[-2.33  2.30  2.40  1.30 -1.88  1.33 -0.32 -0.51 -2.06  0.31  0.89  4.55
 -1.45 -0.63 -1.08 -1.06  0.92 -1.41 -0.28  0.14  1.05 -1.62 -1.04 -0.90
  0.54  1.05 -2.76  0.87 -0.10  0.96  1.16  2.53 -1.85  0.40 -0.78  2.96
 -0.65 -0.01  2.09 -2.05  3.24 -1.74 -1.51  2.78 -5.13  2.03 -0.33 -2.68
  0.24 -1.11 -7.84 -1.21 -0.83 -1.78]  <74>
[ 0.03  2.21 -0.35  3.88  1.43  0.88  1.24 -0.45 -0.14  0.41 -0.44 -1.19
 -0.47 -3.13 -1.40  0.62 -0.44 -3.09  0.03  0.11 -0.42 -0.71 -1.31  3.21
  0.20  0.57  0.62 -0.23  1.91 -2.76 -2.36  1.81  0.07 -3.63  6.44  1.32
 -2.53  1.08 -2.02  1.67 -0.37 -0.04  1.94  1.29 -5.57  2.25 -0.23  2.39
 -0.18  1.24 -5.34  6.09 -1.94  0.50]  <74>
[-2.51 -5.66  0.20 -4.17  2.38 -0.94  0.18 -0.02 -0.64 -0.29 -0.86 -1.72
  0.78  1.51  2.28  1.94 -2.05  2.38 -2.49 -0.07 -2.60  0.17 -0.52 -0.19
  1.36 -0.83  1.01 -0.41  0.60  1.42 -1.32 -2.62  0.75  3.15  1.05  1.18
 -1.76  1.05  2.38 -1.10 -0.95  1.31  0.58 -0.67  3.05 -3.44  0.19 -2.68
  0.00 -2.12  3.93  0.00  1.98 -0.79]  <73>
[ 2.54 -0.69 -1.81  0.37 -1.59  0.54 -2.91  0.78  0.69 -0.74 -1.15  3.05
  1.86  1.39 -0.25 -1.39  4.23 -1.31  4.39  1.01  2.01  0.97  1.83 -0.91
 -1.60 -3.00  1.19  0.42 -0.75  0.51  1.77 -0.49 -0.93  1.83 -0.75 -2.72
  3.18 -0.06 -1.67  0.21 -0.31 -1.09 -2.21 -0.57  6.20 -1.30  0.38 -1.11
 -0.41  0.56  5.56 -5.06 -1.47  0.57]  <74>
[ 1.33 -1.36  1.17 -0.05 -1.61 -2.66 -0.57  1.12  0.11 -0.85 -0.40  1.37
 -1.43  0.16 -0.34 -0.38 -1.07  4.36 -1.89 -2.78  0.14 -0.02  2.79 -1.15
  1.64  2.22 -0.79 -0.40 -1.56  1.26  0.95  1.02  0.99 -0.09 -5.71 -1.42
  0.90 -2.43 -2.79  0.20  0.99  0.18 -0.78 -3.62  4.17 -0.76 -0.26  0.94
  1.14 -0.67  3.16 -1.51  2.10  1.58]  <74>
[-1.70 -0.02  2.75 -0.19 -0.61 -1.62 -0.13  1.51  0.80 -0.61  1.50 -1.09
 -2.55  1.17  0.89  0.53 -3.98  4.93 -2.46 -1.81  0.32 -0.17  1.06 -2.58
  2.03  3.87 -2.77  0.32 -0.81  1.14 -1.73  3.51  0.79 -0.96 -6.85 -1.81
  1.61 -1.72 -1.18  0.09  2.10  0.19 -0.29 -1.20 -4.48  1.60 -1.46 -0.66
 -0.01  0.60  0.75  1.57  2.51  0.04]  <74>
[ 1.95  0.14 -0.63  0.80  1.98 -1.55  1.20  0.00 -0.47  0.52 -0.88 -1.63
 -0.19 -4.32 -1.40  0.75 -1.80  0.21 -1.04 -2.50 -0.52 -0.14  0.01  3.07
  1.23  1.82  2.10 -1.34  0.20 -2.92 -1.12  0.33  1.25 -3.53  4.46 -1.87
 -2.81 -0.61 -4.94  2.29 -0.77  0.77  2.25 -2.32 -1.10  1.13  0.29  4.91
  0.28  0.72 -1.91  4.28 -1.34  1.95]  <73>
[-5.20 -5.09  0.21 -5.10  2.17  0.56  1.21  1.01 -0.59 -0.08  0.17 -2.85
  0.81  2.36  1.92  2.37 -2.11  1.51 -1.72  0.85 -2.02 -0.09 -1.58 -1.77
  1.42  0.07  0.66 -0.55  0.59  0.45 -2.15 -2.07  0.45  2.96  1.26  0.12
 -0.83  1.99  5.33 -2.10 -1.42  0.47  0.04 -0.03 -1.02 -2.22  0.21 -1.58
 -1.02 -1.15  4.95 -0.89  0.38 -2.28]  <73>
[ 3.82 -1.62 -1.37 -1.17  1.82  0.84 -1.65  1.50  0.98 -0.78 -2.34  0.76
  1.36 -1.21 -1.07 -1.38  2.80 -2.08  3.57  0.74 -0.03  1.21 -1.17  2.37
 -0.90 -4.01  3.64  0.56  2.51  0.32 -2.79 -0.79 -1.23  0.61  6.25  0.03
 -0.93  2.15 -1.32  0.25  1.23 -0.33  0.45 -0.05  2.07 -2.07  0.29  0.47
 -1.04  0.78  4.51 -0.17 -4.27  0.20]  <73>
[-5.07 -1.24 -0.39 -2.15  1.90  0.08  1.93 -0.24  1.93  0.17  1.63 -6.41
  0.43  2.47  2.48  2.66 -3.10  2.44 -2.55  0.59 -1.74  0.13 -0.56 -1.15
  0.56  1.99  0.30 -0.45  0.33 -0.31 -2.55 -0.52  2.13 -0.25 -1.81 -0.11
 -0.03  0.51  3.90 -0.15 -4.24  1.49  1.82  0.37 -3.13 -1.03 -0.37  0.25
 -0.70  0.68  3.58  1.53  2.02 -1.26]  <73>
[ 5.29 -1.52 -2.40 -2.29  3.89  1.03 -1.19  1.03  0.95 -0.31 -1.50 -2.01
  1.97 -0.94 -0.47 -0.54  0.89 -0.94  2.34  0.54 -0.22  2.23 -1.97  2.85
 -0.51 -3.82  3.74 -0.23  1.47 -0.66 -2.51 -1.32 -0.93 -0.97  5.90 -3.08
 -0.61  3.01 -3.33  1.45 -0.88  0.62  0.19  0.24  2.09 -1.16  0.01  0.70
 -1.47  1.95  5.06  0.74 -1.97  1.58]  <73>
[-2.55  0.57 -0.71  1.20 -1.11  1.31  2.32  1.86 -2.62  0.53 -0.12  2.79
  1.14  0.44  0.88  1.08  4.69 -4.62  1.98  0.28  1.44 -1.77  1.77  0.77
  3.01  2.18  3.40 -1.36  1.98 -6.09  1.32  0.90  1.68 -3.89  4.81 -2.43
 -1.98  1.51 -0.88  1.17 -1.24 -2.55  0.18 -2.62 -7.90  1.59  1.27  4.30
 -0.70 -0.51 -1.94 -0.52 -3.72 -2.33]  <74>
[ 1.30  2.56  1.48  2.80 -1.76  1.48 -0.39  1.13 -1.65 -0.36 -0.37  5.11
 -0.70 -2.16 -1.72 -0.96  4.76 -4.47  1.37 -0.32  1.60 -1.66  0.44  1.61
  2.02  1.55  0.87  0.42  1.71 -1.50 -0.10  3.73 -0.89 -3.63  3.16  0.54
 -2.15  0.76 -2.95  0.70  3.30 -2.47 -0.47  0.08 -6.96  2.87  0.21  1.01
  0.03  0.02 -7.07  1.58 -3.54 -1.08]  <74>
[-0.59 -2.07  2.59 -3.02  1.38  0.46 -1.62  1.32  0.38 -0.07 -0.19  2.95
 -1.66 -1.45 -0.82 -0.05 -2.90  0.86 -0.11  0.85 -1.53  0.32 -2.57 -0.47
 -0.71 -1.46 -1.25  1.23  1.07  4.10 -4.67  0.60 -2.96  2.96  2.44  3.60
 -2.38  1.32  2.47 -2.24  5.16 -0.28 -0.39  2.08 -2.15 -0.89 -0.52 -4.09
 -0.88 -0.21 -1.23  2.44 -2.46 -0.54]  <73>
[-4.62 -4.12  0.72 -2.68  1.36 -0.93 -0.12 -0.84 -1.28  0.79 -1.51  0.56
 -0.94 -1.76  0.09  1.52 -2.98  1.70 -1.26 -0.35 -2.38  0.07 -2.18 -0.05
 -1.01 -0.13  0.62 -0.46 -0.40  2.69 -1.32 -3.32 -1.18  4.49  2.41  3.69
 -2.37 -0.27  4.31 -2.38  1.45  0.28 -0.09 -0.51  3.70 -1.84  0.59 -2.81
  0.09 -2.93 -0.57  0.78 -0.68 -0.81]  <73>
[ 6.39 -2.99 -0.49 -2.27  1.85  0.06 -3.45  2.70  1.17 -1.43 -2.08  2.88
  1.65 -0.26 -0.12 -1.98  1.42  0.15  3.67  0.00  0.84  2.20 -0.24  0.57
  0.37 -4.42  2.77  0.18  0.52  1.13 -1.86  0.72 -2.35  1.09  1.39 -3.90
  2.23  2.70 -5.00 -0.13  3.42 -0.66 -2.41 -0.88  4.62 -1.22 -0.16 -0.77
 -1.30  1.29  8.12 -3.09 -3.15  1.11]  <74>
[ 4.09  1.31  0.90  3.42 -2.39 -0.85 -1.84  0.68 -1.22 -0.13 -2.15  7.77
 -0.94 -2.88 -1.99 -2.50  2.49 -2.41  2.26 -0.86  1.79 -0.60  1.51  1.59
 -0.94 -0.20  0.52  0.34 -0.08  0.56  1.57  1.95 -1.68 -0.40  2.55  1.61
 -1.73 -1.09 -3.89  0.22  3.43 -2.03 -0.74 -1.07  0.63  1.39  0.54  1.10
  0.71 -1.03 -4.49 -0.81 -1.41  0.98]  <74>
[ 1.29 -0.78  1.63  0.37  0.29 -1.40 -1.70  1.18  2.26 -1.17 -0.64  0.41
 -2.56 -1.31 -1.20 -1.35 -1.08  1.70  0.25 -0.17 -1.39  0.03  1.23  0.71
 -0.32  0.05 -6.59  1.60  1.42  4.07 -3.15  2.77 -0.47  0.15  0.93  4.69
 -2.00 -0.18  1.12 -0.51  4.83  0.07  2.07 -0.24  0.00 -2.49 -1.04 -1.32
  0.98  0.19  1.65  3.11 -0.41  1.43]  <73>
[-0.85 -0.76  3.79 -0.99 -1.44 -0.73 -0.68 -0.06 -3.61 -0.01  0.86  3.91
 -0.61 -1.38  0.38  0.06 -2.52  1.27 -3.34 -2.33  0.31 -1.42 -2.08 -1.53
  3.57  1.61 -3.15  0.05 -1.45  1.49  2.34  1.85 -2.07  0.73 -4.60 -0.51
 -0.78  0.69 -1.87 -1.85  4.69 -0.80 -3.12  1.20 -2.26  2.55 -0.46 -1.77
  0.67 -1.97 -4.43 -3.33  1.35 -1.02]  <74>
[ 1.27 -2.26 -0.28 -1.18  3.59 -1.07  1.66 -0.60 -0.34 -0.02 -0.87 -5.07
  0.95 -1.91 -0.08  1.46 -3.17  0.30 -3.73 -1.39 -2.33 -0.05 -0.90  3.73
  1.89  1.28  1.90 -1.07  1.15 -2.06 -1.12 -0.73  1.44 -3.06  4.23  0.67
 -4.25  1.61 -2.27  1.67 -0.71  1.56  2.53 -0.42  0.24 -0.95 -0.35  3.66
  0.70  0.42  1.51  5.38  1.44  1.02]  <73>
[ 3.42 -2.15 -3.99 -0.48  0.46  0.61 -1.91  0.86 -1.90 -0.09 -2.29  4.77
  2.44 -0.89 -0.61 -1.31  7.17 -3.32  3.17  0.66  0.67  0.20 -0.15  1.13
  0.63 -3.11  3.69 -0.26  0.25 -1.02  1.81 -1.97 -1.76  0.81  4.56 -1.89
  0.20  1.80 -1.75 -0.34  0.98 -1.48 -2.37 -0.98  3.26 -0.73  0.98  1.04
 -0.14 -1.08  0.48 -3.22 -4.54 -0.14]  <73>
[-0.64 -0.98  1.93 -1.88  3.78 -0.86  0.77 -0.26  0.22  0.25  0.91 -6.22
 -0.85 -1.54  0.41  2.06 -6.04  3.45 -4.27 -2.09 -1.52  0.70 -2.79  0.86
  1.41  1.99 -1.50 -0.50 -0.27 -0.18 -2.51  1.74 -0.25 -1.48 -0.36 -1.67
 -0.98  0.31 -0.95  0.47  0.62  1.89  1.69  1.02 -2.76  1.51 -1.06  0.88
 -0.32  1.04 -3.70  4.61  2.48  0.79]  <73>
